Small tables with named rows and columns. After each table, cells are looked up by row and column.

Table vego
	pom	ves	daf	fizoli
voto	0.780	0.651	0.407	0.217
teg	0.686	0.569	0.408	0.217
nime	0.681	0.604	0.835	0.217
pekevos	0.308	0.437	0.700	0.217
zadugub	0.393	0.422	0.372	0.217
pusumap	0.265	0.396	0.698	0.217
bovuru	0.329	0.409	0.743	0.217
filuz	0.770	0.694	0.886	0.217

bovuru, fizoli => 0.217
zadugub, ves => 0.422
pusumap, daf => 0.698
pekevos, pom => 0.308
pekevos, fizoli => 0.217
voto, ves => 0.651
teg, daf => 0.408
nime, ves => 0.604
zadugub, fizoli => 0.217
teg, fizoli => 0.217
bovuru, ves => 0.409
zadugub, pom => 0.393

Table kerig
	vodupe	nim	nopurim	lege
div	3.209	0.080	3.395	3.260
zup	1.993	5.694	4.478	1.647
mumul	7.330	3.732	7.981	6.196
pezus	8.203	4.897	6.543	8.056
daf	7.962	5.798	3.841	9.009
mim	5.602	4.111	2.357	6.901
ton	3.051	0.466	3.809	2.898

What is the nopurim of mim in kerig? 2.357
What is the nim of div in kerig? 0.080
What is the lege of ton in kerig? 2.898
What is the nim of ton in kerig? 0.466
What is the vodupe of ton in kerig? 3.051
What is the nopurim of daf in kerig? 3.841
What is the nim of pezus in kerig? 4.897
What is the nim of mumul in kerig? 3.732
What is the vodupe of zup in kerig? 1.993
What is the nopurim of pezus in kerig? 6.543
What is the lege of mumul in kerig? 6.196
What is the vodupe of div in kerig? 3.209

pato =
         litot  ninid   dag   duk
zok       2.24   0.88  3.91  2.08
nen       2.06   1.01  1.16  2.26
mav       2.23   2.68  2.01  2.24
vipud     1.99   0.05  2.34  2.20
raren     1.40   9.00  0.39  2.25
tezuboz   2.30   2.38  1.74  2.30
pimubut   1.56   6.21  0.52  2.56
seze      2.10   5.13  1.65  2.24
konelik   2.36   3.16  3.76  1.99
supizen   2.06   0.18  1.43  2.24

What is the duk of mav in pato? 2.24
What is the litot of vipud in pato? 1.99
What is the ninid of nen in pato? 1.01
What is the ninid of zok in pato? 0.88
What is the litot of pimubut in pato? 1.56
What is the litot of raren in pato? 1.40
What is the duk of nen in pato? 2.26
What is the duk of zok in pato? 2.08
What is the ninid of raren in pato? 9.00
What is the litot of mav in pato? 2.23
What is the litot of seze in pato? 2.10
What is the dag of raren in pato? 0.39
What is the ninid of seze in pato? 5.13
What is the dag of vipud in pato? 2.34
What is the ninid of tezuboz in pato? 2.38
What is the ninid of pimubut in pato? 6.21

togi =
,faleto,tufatu,loraso
litade,670,726,694
pek,433,382,299
rezegup,434,649,809
saloze,586,790,552
tor,186,464,452
kef,693,423,257
ganot,470,844,644
led,556,692,854
zogaf,662,535,987
pem,540,339,787
nev,141,506,412

loraso of litade: 694
faleto of kef: 693
loraso of pek: 299
tufatu of litade: 726
faleto of nev: 141
faleto of litade: 670
tufatu of kef: 423

Table gak
	vomod	dek	nos
terumes	0.403	0.174	0.452
ridorov	0.177	0.523	0.525
tipo	0.409	0.554	0.334
zite	0.373	0.470	0.325
gutiris	0.349	0.580	0.741
mab	0.232	0.890	0.002
zud	0.317	0.629	0.659
kibef	0.457	0.486	0.423
zem	0.449	0.058	0.621
tek	0.523	0.767	0.225
gorefa	0.435	0.453	0.300
kop	0.443	0.302	0.585

kibef, nos => 0.423
zud, dek => 0.629
tipo, nos => 0.334
tipo, dek => 0.554
zite, dek => 0.470
ridorov, nos => 0.525

Table resi
,kad,tole,zov,gekadat,zel,nav,tinel
vereliz,5.990,0.539,3.004,6.881,7.032,0.404,6.897
vozumev,2.479,4.007,4.603,4.587,4.442,3.806,3.187
sededi,5.995,0.721,3.084,6.846,6.992,0.551,6.876
kiranar,3.611,3.793,3.662,3.796,3.811,3.822,3.645
kekidot,3.755,3.831,3.875,3.790,3.810,3.839,3.669
nurebid,3.862,3.817,3.873,3.879,3.864,3.808,3.912
dode,0.672,5.269,7.679,6.398,6.103,4.791,1.830

nav of kiranar = 3.822
tole of nurebid = 3.817
tinel of vozumev = 3.187
gekadat of sededi = 6.846
nav of vereliz = 0.404
zel of vozumev = 4.442
kad of sededi = 5.995
kad of kekidot = 3.755
tinel of vereliz = 6.897
tole of sededi = 0.721

vud =
,gopek,tagogog,vuzik,sirud,redup,kuzo,mozenef,rulu,nilu,sodebe
divutu,167,125,174,86,186,94,140,148,189,203
rosozi,156,124,200,61,173,108,136,151,172,190
pev,222,117,127,75,134,156,185,153,165,96
gutos,177,122,121,80,174,116,147,154,192,181
gid,212,113,143,80,151,136,152,143,198,116
bofepi,169,127,162,92,188,91,142,148,191,207
mev,214,112,141,80,149,138,154,143,195,111
miga,186,124,161,82,169,110,139,146,206,165
logerom,196,121,159,79,159,120,141,145,206,141
fefom,162,124,186,78,184,98,138,149,182,201
maf,182,126,142,88,176,104,142,148,204,182
namu,206,107,127,74,152,147,161,152,183,126
tenaf,173,129,132,90,182,98,144,151,196,198

What is the kuzo of divutu in vud?
94
What is the sodebe of bofepi in vud?
207
What is the sirud of fefom in vud?
78
What is the redup of mev in vud?
149
What is the rulu of gutos in vud?
154
What is the sirud of namu in vud?
74
What is the kuzo of pev in vud?
156
What is the vuzik of gid in vud?
143
What is the vuzik of divutu in vud?
174
What is the sodebe of miga in vud?
165
What is the mozenef of gutos in vud?
147
What is the sirud of bofepi in vud?
92

tafedu
|  | vipal | birom | dib | nubev | posab | vezule | sipupa | lumu |
|---|---|---|---|---|---|---|---|---|
| rukud | 0.23 | -2.81 | 7.91 | 1.82 | -5.94 | 4.74 | 3.10 | -2.95 |
| nopamip | 3.08 | -5.78 | 5.69 | 3.20 | -4.67 | 1.80 | 7.58 | -4.53 |
| fiz | -3.09 | 0.65 | 9.82 | 0.21 | -7.41 | 6.83 | -2.14 | -0.84 |
| nuladi | 3.55 | -6.27 | 5.69 | 3.20 | -4.46 | 1.38 | 8.33 | -4.53 |
| nime | 2.60 | -5.28 | 6.01 | 3.20 | -4.88 | 2.22 | 6.84 | -4.26 |
| zabisiz | -2.14 | -0.83 | 9.18 | 0.90 | -6.78 | 5.99 | -0.64 | -1.89 |
| gofoluf | 4.50 | -7.26 | 5.05 | 3.89 | -4.04 | 0.54 | 9.83 | -5.05 |
| des | 4.50 | -7.76 | 4.73 | 3.89 | -4.04 | 0.12 | 9.83 | -5.32 |

What is the lumu of zabisiz in tafedu? -1.89
What is the posab of nuladi in tafedu? -4.46
What is the sipupa of nime in tafedu? 6.84
What is the posab of des in tafedu? -4.04
What is the vezule of des in tafedu? 0.12
What is the dib of nime in tafedu? 6.01
What is the nubev of des in tafedu? 3.89

